Below is a small trained network, with its code and all its weights. Each question gives an input and a class and asks what happens when units are switched off, that is, made to give their printed mean instead of their output.

import numpy as np


def w(rows, s, z=0):
    codes = np.array(rows[::2]) - 128.0
    scale = np.full(codes.shape[1], s)
    scale[-1] = z or s
    return codes * scale


def norm(h):
    return h / np.sqrt((h * h).mean(-1, keepdims=True) + 1e-5)


def f(y):
    return np.maximum(y, 0)


def log_softmax(a):
    a = a - a.max(-1, keepdims=True)
    return a - np.log(np.exp(a).sum(-1, keepdims=True))


def net(x, mask):
    res = np.array(x, float).reshape(1, 2) / 4 @ E
    u = 0
    for l in range(2):
        y = f(norm(res) @ A[l][:, :-1].T + A[l][:, -1])
        res = res + np.where(mask[u : u + 11], y, B[l][:, -1]) @ B[l][:, :-1]
        u += 11
    return log_softmax(norm(res)[-1] @ U[:, :-1].T + U[:, -1])


A, B = {}, {}
E = w([
[216,209,156,70],'x0',
[132,3,157,127],'x1',
],0.00048)
A[0] = w([
[87,126,95,180,130],'L0N1',
[87,29,159,124,42],'L0N2',
[121,174,175,68,75],'L0N3',
[101,203,40,167,148],'L0N4',
[136,180,47,188,155],'L0N5',
[66,127,60,157,154],'L0N6',
[84,135,92,176,3],'L0N7',
[98,123,90,209,122],'L0N8',
[146,144,59,156,74],'L0N9',
[77,149,69,187,195],'L0N10',
[3,95,82,177,110],'L0N11',
],0.0039,0.0021)
B[0] = w([
[123,46,120,133,190],'L0N1',
[41,168,206,109,207],'L0N2',
[236,146,136,98,173],'L0N3',
[99,157,3,207,236],'L0N4',
[78,168,32,189,213],'L0N5',
[103,37,154,110,214],'L0N6',
[224,220,15,161,148],'L0N7',
[116,51,104,223,194],'L0N8',
[112,82,196,138,142],'L0N9',
[69,114,189,61,234],'L0N10',
[229,70,67,156,255],'L0N11',
],0.0028,0.0025)
A[1] = w([
[85,162,78,164,44],'L1N1',
[53,178,109,176,161],'L1N2',
[120,80,119,153,67],'L1N3',
[107,253,88,133,16],'L1N4',
[21,90,120,163,216],'L1N5',
[134,213,143,74,169],'L1N6',
[185,110,80,124,4],'L1N7',
[101,193,224,140,55],'L1N8',
[144,15,11,178,34],'L1N9',
[63,155,229,118,167],'L1N10',
[197,142,112,173,221],'L1N11',
],0.004,0.0017)
B[1] = w([
[180,76,163,68,168],'L1N1',
[181,88,216,65,188],'L1N2',
[96,103,178,196,164],'L1N3',
[159,218,13,153,175],'L1N4',
[214,76,163,132,251],'L1N5',
[70,37,182,166,180],'L1N6',
[88,251,132,168,139],'L1N7',
[55,226,10,94,147],'L1N8',
[47,244,142,145,251],'L1N9',
[50,226,37,133,176],'L1N10',
[209,94,112,70,211],'L1N11',
],0.0032,0.0031)
U = w([
[250,76,186,23,246],'0',
[57,77,57,209,255],'1',
[69,210,216,29,1],'2',
[8,254,53,64,211],'3',
[71,221,207,25,1],'4',
[85,163,238,37,1],'5',
[247,228,11,53,219],'6',
[61,33,189,175,255],'7',
],0.0046,0.0028)

Each question gives the input, the list of numbers given to net, and the class t.
The units are the neurons (one row each of A and B). Each row of codes is followed by its name. A weight is (code - 128) times the scale printed after its matrix; where a second scale follows, it is the last column's (A, B and U).
mask holds one flag per neuron, layer by layer. A switched-off neuron (its flag False) gives its mean, the last column of its row in B, instead of its output. The means were averaged over made-up inputs and are rounded, as every weight is.
A unit's drop is (log p(t) with every unit on - log p(t) with that unit switched off) / (log p(t) with every unit on - log p(t) with every unit switched off).
The circuit of an input: a set's keep is (log p(t) with only the set's units on - log p(t) with every unit switched off) / (log p(t) with every unit on - log p(t) with every unit switched off). Starting from the 12 units with the biggest drops (on a tie, the unit counted first), units are removed one at a time, each time the one whose removal leaves the highest keep (on an exact tie, the one counted first), for as long as the keep stays at least 0.8.
circuit, biggest first: the units of the circuit, biggest drop first
top k neurons: the k neurons with the biggest drops, biggest first
top k neurons in layer l: the k neurons of layer l with the biggest drops, biggest first
drop of u: that unit's drop, to one decimal
input [1,3], class 3: top 2 neurons in layer 1 => [L1N10 L1N8]
input [5,0], class 0: top 3 neurons => [L0N2 L0N4 L0N5]
input [6,0], class 0: circuit, biggest first => [L0N4]
input [2,2], class 0: top 2 neurons => [L0N2 L0N10]
input [4,2], class 0: top 4 neurons in layer 0 => [L0N2 L0N4 L0N10 L0N11]
input [4,3], class 0: top 2 neurons => [L0N2 L0N10]
input [4,0], class 0: top 2 neurons => [L0N2 L0N4]
input [1,6], class 3: top 2 neurons => [L1N10 L0N4]
input [6,8], class 3: top 2 neurons => [L0N11 L0N8]
input [7,0], class 0: top 4 neurons in layer 0 => [L0N2 L0N4 L0N5 L0N10]
input [0,6], class 3: top 3 neurons => [L0N2 L0N4 L1N10]
input [3,1], class 0: top 4 neurons => [L0N2 L0N4 L0N10 L0N5]
input [3,2], class 0: top 2 neurons => [L0N2 L0N10]
input [2,0], class 0: top 4 neurons => [L0N2 L0N4 L0N10 L0N5]
input [0,3], class 3: top neuron in layer 1 => [L1N10]
input [7,1], class 0: top 2 neurons in layer 1 => [L1N9 L1N6]
input [5,7], class 3: drop of L0N4 => 1.0
input [1,1], class 0: drop of L1N11 => 0.1
input [5,8], class 3: drop of L0N7 => 0.0
